Below are the code and all the weights of a small trained network. Each question names an input and a class and asks about switching units off, where a switched-off unit gives its printed mean instead of its output.

import numpy as np


def w(rows, s, z=0):
    codes = np.array(rows[::2]) - 128.0
    scale = np.full(codes.shape[1], s)
    scale[-1] = z or s
    return codes * scale


def f(y):
    return np.maximum(y, 0)


def log_softmax(a):
    a = a - a.max(-1, keepdims=True)
    return a - np.log(np.exp(a).sum(-1, keepdims=True))


def net(x, mask):
    res = np.array(x, float).reshape(1, 7) / 4 @ E
    y = f(res @ A[0][:, :-1].T + A[0][:, -1])
    res = res + np.where(mask, y, B[0][:, -1]) @ B[0][:, :-1]
    return log_softmax(res[-1] @ U[:, :-1].T + U[:, -1])


A, B = {}, {}
E = w([
[128,128,128,128,127,129,127,127,129,130,129],'x0',
[197,159,115,64,94,219,204,207,102,77,140],'x1',
[128,128,124,131,125,129,132,125,128,129,128],'x2',
[129,127,128,132,127,128,131,125,132,126,125],'x3',
[153,219,175,183,80,99,87,185,82,121,36],'x4',
[193,227,72,146,190,84,136,229,255,199,139],'x5',
[205,71,77,140,54,69,53,150,160,63,170],'x6',
],0.0091)
A[0] = w([
[81,205,151,125,205,169,179,126,124,201,91,170],'N0',
[197,203,90,149,172,115,142,195,202,183,135,84],'N1',
[141,85,61,85,192,147,183,115,178,161,185,51],'N2',
[213,114,51,152,90,82,67,171,184,89,150,117],'N3',
[131,150,107,156,181,60,99,133,170,196,120,124],'N4',
[116,129,197,130,72,134,95,111,76,81,55,79],'N5',
[159,186,92,146,176,110,133,207,173,175,104,120],'N6',
[80,200,166,117,190,169,185,138,134,171,95,130],'N7',
[211,116,71,165,73,69,46,171,170,90,154,148],'N8',
[94,170,120,142,183,169,165,148,141,173,110,81],'N9',
[222,200,101,80,90,209,215,229,121,86,120,7],'N10',
[172,178,93,139,150,146,158,163,173,127,150,99],'N11',
[51,130,134,254,184,6,24,87,171,211,98,2],'N12',
[157,204,155,186,99,113,105,172,95,122,54,75],'N13',
[156,212,131,182,102,96,118,192,137,146,66,95],'N14',
[175,159,100,150,171,84,125,176,184,165,120,94],'N15',
[146,98,61,73,197,134,178,122,213,159,226,78],'N16',
[84,180,150,130,203,141,162,124,124,187,90,97],'N17',
[175,215,160,190,93,107,105,190,112,124,45,97],'N18',
],0.0094,0.0041)
B[0] = w([
[165,58,181,134,64,59,100,184,145,107,105,227],'N0',
[101,88,127,141,108,188,191,61,45,87,92,248],'N1',
[62,131,74,189,183,121,85,137,151,172,163,207],'N2',
[187,56,188,129,65,61,98,195,154,131,92,217],'N3',
[125,143,141,104,96,190,177,84,85,85,108,210],'N4',
[69,85,111,165,131,167,178,65,81,99,118,197],'N5',
[100,94,132,130,111,169,171,73,83,81,117,229],'N6',
[177,58,177,142,77,61,110,171,140,135,87,211],'N7',
[189,67,187,144,66,55,122,179,123,136,109,221],'N8',
[181,89,145,122,82,98,115,154,141,144,129,184],'N9',
[208,218,92,1,155,197,107,96,210,176,61,237],'N10',
[123,104,137,112,102,170,170,106,83,98,113,196],'N11',
[192,242,102,7,160,193,133,124,181,167,73,251],'N12',
[71,120,108,172,182,113,82,129,169,179,188,195],'N13',
[52,101,80,209,187,121,88,99,158,173,177,204],'N14',
[111,115,135,122,111,170,173,94,78,82,123,214],'N15',
[43,114,73,206,201,114,82,119,161,178,189,237],'N16',
[190,59,161,134,78,70,103,173,139,132,128,199],'N17',
[51,119,69,189,199,99,76,124,167,181,195,210],'N18',
],0.009,0.015)
U = w([
[192,70,187,161,48,32,124,225,129,113,122,100],'0',
[59,86,133,142,102,213,183,39,5,63,126,81],'1',
[31,121,93,211,221,104,104,143,175,168,184,5],'2',
[207,226,117,21,151,197,136,137,206,157,94,129],'3',
],0.016,0.0032)

Each question gives the input, the list of numbers given to net, and the class t.
The units are the neurons (one row each of A and B). Each row of codes is followed by its name. A weight is (code - 128) times the scale printed after its matrix; where a second scale follows, it is the last column's (A, B and U).
mask holds one flag per neuron, in row order. A switched-off neuron (its flag False) gives its mean, the last column of its row in B, instead of its output. The means were averaged over made-up inputs and are rounded, as every weight is.
A unit's drop is (log p(t) with every unit on - log p(t) with that unit switched off) / (log p(t) with every unit on - log p(t) with every unit switched off).
The circuit of an input: a set's keep is (log p(t) with only the set's units on - log p(t) with every unit switched off) / (log p(t) with every unit on - log p(t) with every unit switched off). Starting from the 12 units with the biggest drops (on a tie, the unit counted first), units are removed one at a time, each time the one whose removal leaves the highest keep (on an exact tie, the one counted first), for as long as the keep stays at least 0.8.
circuit, biggest first: the units of the circuit, biggest drop first
unit that matters most: the unit with the biggest drop
top k neurons: the k neurons with the biggest drops, biggest first
drop when u is switched off: that unit's drop, to one decimal
input [3,-7,1,-1,5,-5,-3], class 3: circuit, biggest first -> (N12)
input [-7,6,-6,-8,-7,-4,7], class 0: top 3 neurons -> (N12 N18 N3)
input [7,5,-3,-2,-5,3,0], class 2: top 4 neurons -> (N16 N12 N2 N4)
input [-7,-6,4,-6,4,5,0], class 3: top 2 neurons -> (N12 N5)
input [-4,-2,8,-7,-1,4,-4], class 0: top 3 neurons -> (N0 N17 N7)
input [8,7,-2,8,7,-6,4], class 2: circuit, biggest first -> (N18 N13)
input [5,5,-2,-7,-5,1,1], class 2: top 4 neurons -> (N12 N16 N2 N4)
input [-4,7,-5,5,-8,3,-5], class 2: top 2 neurons -> (N16 N2)
input [-6,6,2,-2,7,-4,-5], class 2: top 2 neurons -> (N12 N18)
input [1,-8,6,-1,5,6,7], class 3: top 3 neurons -> (N12 N0 N4)
input [-5,1,0,-6,4,-3,2], class 2: top 3 neurons -> (N1 N6 N4)
input [3,-8,-1,1,4,-7,-5], class 3: top 3 neurons -> (N12 N1 N6)
input [-4,5,7,3,3,0,-6], class 0: top 3 neurons -> (N12 N0 N7)
input [6,-6,0,-4,-2,8,-2], class 1: unit that matters most -> N1
input [-6,8,8,-1,-7,8,4], class 1: top 4 neurons -> (N1 N12 N6 N11)
input [-8,-8,-5,5,-2,-3,3], class 3: drop when N10 is switched off -> 0.0
input [5,-3,3,6,7,-2,-8], class 0: drop when N17 is switched off -> 0.2
input [-3,7,7,-7,-5,-2,2], class 3: drop when N10 is switched off -> 0.7
